Below is a small trained network, with its code and all its weights. Each question gives an input and a class and asks what happens when units are switched off, that is, made to give their printed mean instead of their output.

import numpy as np


def w(rows, s, z=0):
    codes = np.array(rows[::2]) - 128.0
    scale = np.full(codes.shape[1], s)
    scale[-1] = z or s
    return codes * scale


def f(y):
    return np.maximum(y, 0)


def log_softmax(a):
    a = a - a.max(-1, keepdims=True)
    return a - np.log(np.exp(a).sum(-1, keepdims=True))


def net(x, mask):
    res = np.array(x, float).reshape(1, 8) / 4 @ E
    y = f(res @ A[0][:, :-1].T + A[0][:, -1])
    res = res + np.where(mask, y, B[0][:, -1]) @ B[0][:, :-1]
    return log_softmax(res[-1] @ U[:, :-1].T + U[:, -1])


A, B = {}, {}
E = w([
[248,79,233,64,197],'x0',
[218,248,154,181,2],'x1',
[123,131,127,122,132],'x2',
[131,126,128,132,127],'x3',
[197,103,97,207,175],'x4',
[175,34,27,67,50],'x5',
[124,131,131,125,128],'x6',
[128,133,127,122,132],'x7',
],0.0064)
A[0] = w([
[88,160,69,147,139,49],'neuron 1',
[60,125,212,64,77,244],'neuron 2',
[53,129,100,187,80,44],'neuron 3',
[112,166,156,96,103,71],'neuron 4',
[206,203,132,161,73,2],'neuron 5',
[198,119,75,222,192,181],'neuron 6',
[88,56,156,127,141,22],'neuron 7',
[155,209,123,169,88,188],'neuron 8',
[177,185,111,105,68,43],'neuron 9',
[30,118,102,207,47,67],'neuron 10',
[220,106,255,33,152,36],'neuron 11',
[173,226,128,137,109,18],'neuron 12',
[163,223,207,152,23,19],'neuron 13',
[86,207,205,195,177,167],'neuron 14',
[110,83,65,162,39,73],'neuron 15',
[155,164,111,173,175,191],'neuron 16',
[82,163,76,149,123,53],'neuron 17',
[57,119,105,112,207,18],'neuron 18',
],0.0099,0.0084)
B[0] = w([
[175,165,251,171,172,143],'neuron 1',
[108,188,47,93,21,254],'neuron 2',
[240,180,200,210,189,158],'neuron 3',
[115,169,119,90,146,139],'neuron 4',
[67,107,185,90,232,170],'neuron 5',
[39,212,73,78,65,227],'neuron 6',
[21,151,197,107,214,143],'neuron 7',
[78,85,99,114,86,228],'neuron 8',
[71,43,152,80,163,158],'neuron 9',
[203,164,138,154,156,181],'neuron 10',
[174,197,176,255,139,229],'neuron 11',
[83,77,196,92,227,158],'neuron 12',
[81,97,156,128,190,202],'neuron 13',
[233,36,101,60,36,251],'neuron 14',
[174,105,119,86,160,171],'neuron 15',
[114,156,91,104,62,206],'neuron 16',
[204,191,216,216,223,147],'neuron 17',
[43,29,236,66,151,161],'neuron 18',
],0.0089,0.0088)
U = w([
[183,197,212,230,186,62],'0',
[3,79,202,103,207,15],'1',
[114,130,97,138,112,255],'2',
[108,133,93,138,112,235],'3',
[186,67,90,98,111,131],'4',
[89,151,101,148,108,191],'5',
[101,158,100,123,122,170],'6',
[52,220,90,125,93,18],'7',
],0.011,0.0076)

Each question gives the input, the list of numbers given to net, and the class t.
The units are the neurons (one row each of A and B). Each row of codes is followed by its name. A weight is (code - 128) times the scale printed after its matrix; where a second scale follows, it is the last column's (A, B and U).
mask holds one flag per neuron, in row order. A switched-off neuron (its flag False) gives its mean, the last column of its row in B, instead of its output. The means were averaged over made-up inputs and are rounded, as every weight is.
A unit's drop is (log p(t) with every unit on - log p(t) with that unit switched off) / (log p(t) with every unit on - log p(t) with every unit switched off).
most important unit: the unit with the biggest drop
k most important neurons: the k neurons with the biggest drops, biggest first
drop when u is switched off: that unit's drop, to one decimal
input [7,-6,1,1,8,2,4,-8], class 5: most important neuron -> neuron 6
input [7,8,0,-2,7,-8,-1,5], class 1: 3 most important neurons -> neuron 5; neuron 12; neuron 13
input [7,-5,-5,-3,-5,-4,6,-4], class 0: 3 most important neurons -> neuron 11; neuron 6; neuron 8
input [-7,-2,-5,-1,-1,-8,7,0], class 4: 2 most important neurons -> neuron 14; neuron 11
input [7,-4,-5,6,-4,-8,-7,-5], class 4: 3 most important neurons -> neuron 14; neuron 2; neuron 3
input [-8,8,5,3,-4,-5,8,-1], class 0: 2 most important neurons -> neuron 3; neuron 10
input [8,-6,-1,-7,-7,3,5,5], class 0: 2 most important neurons -> neuron 11; neuron 6
input [7,1,1,-6,5,1,-5,2], class 0: 4 most important neurons -> neuron 11; neuron 2; neuron 14; neuron 8
input [7,3,5,-5,-3,-8,-6,-4], class 4: 2 most important neurons -> neuron 14; neuron 2
input [-7,3,7,-7,0,-5,-3,-7], class 0: 2 most important neurons -> neuron 3; neuron 17
input [7,-4,-3,-3,-4,7,-8,-4], class 2: 2 most important neurons -> neuron 14; neuron 2
input [-8,0,8,7,-6,-7,6,2], class 0: 4 most important neurons -> neuron 3; neuron 17; neuron 10; neuron 1
input [-4,7,6,-7,-8,-6,-8,4], class 2: drop when neuron 18 is switched off -> 0.3
input [8,-2,7,-6,-4,-1,-1,8], class 0: most important unit -> neuron 11
input [-2,6,-3,-3,-3,1,2,4], class 1: drop when neuron 9 is switched off -> 0.2
input [3,6,1,3,3,-5,-4,3], class 1: drop when neuron 13 is switched off -> 0.4
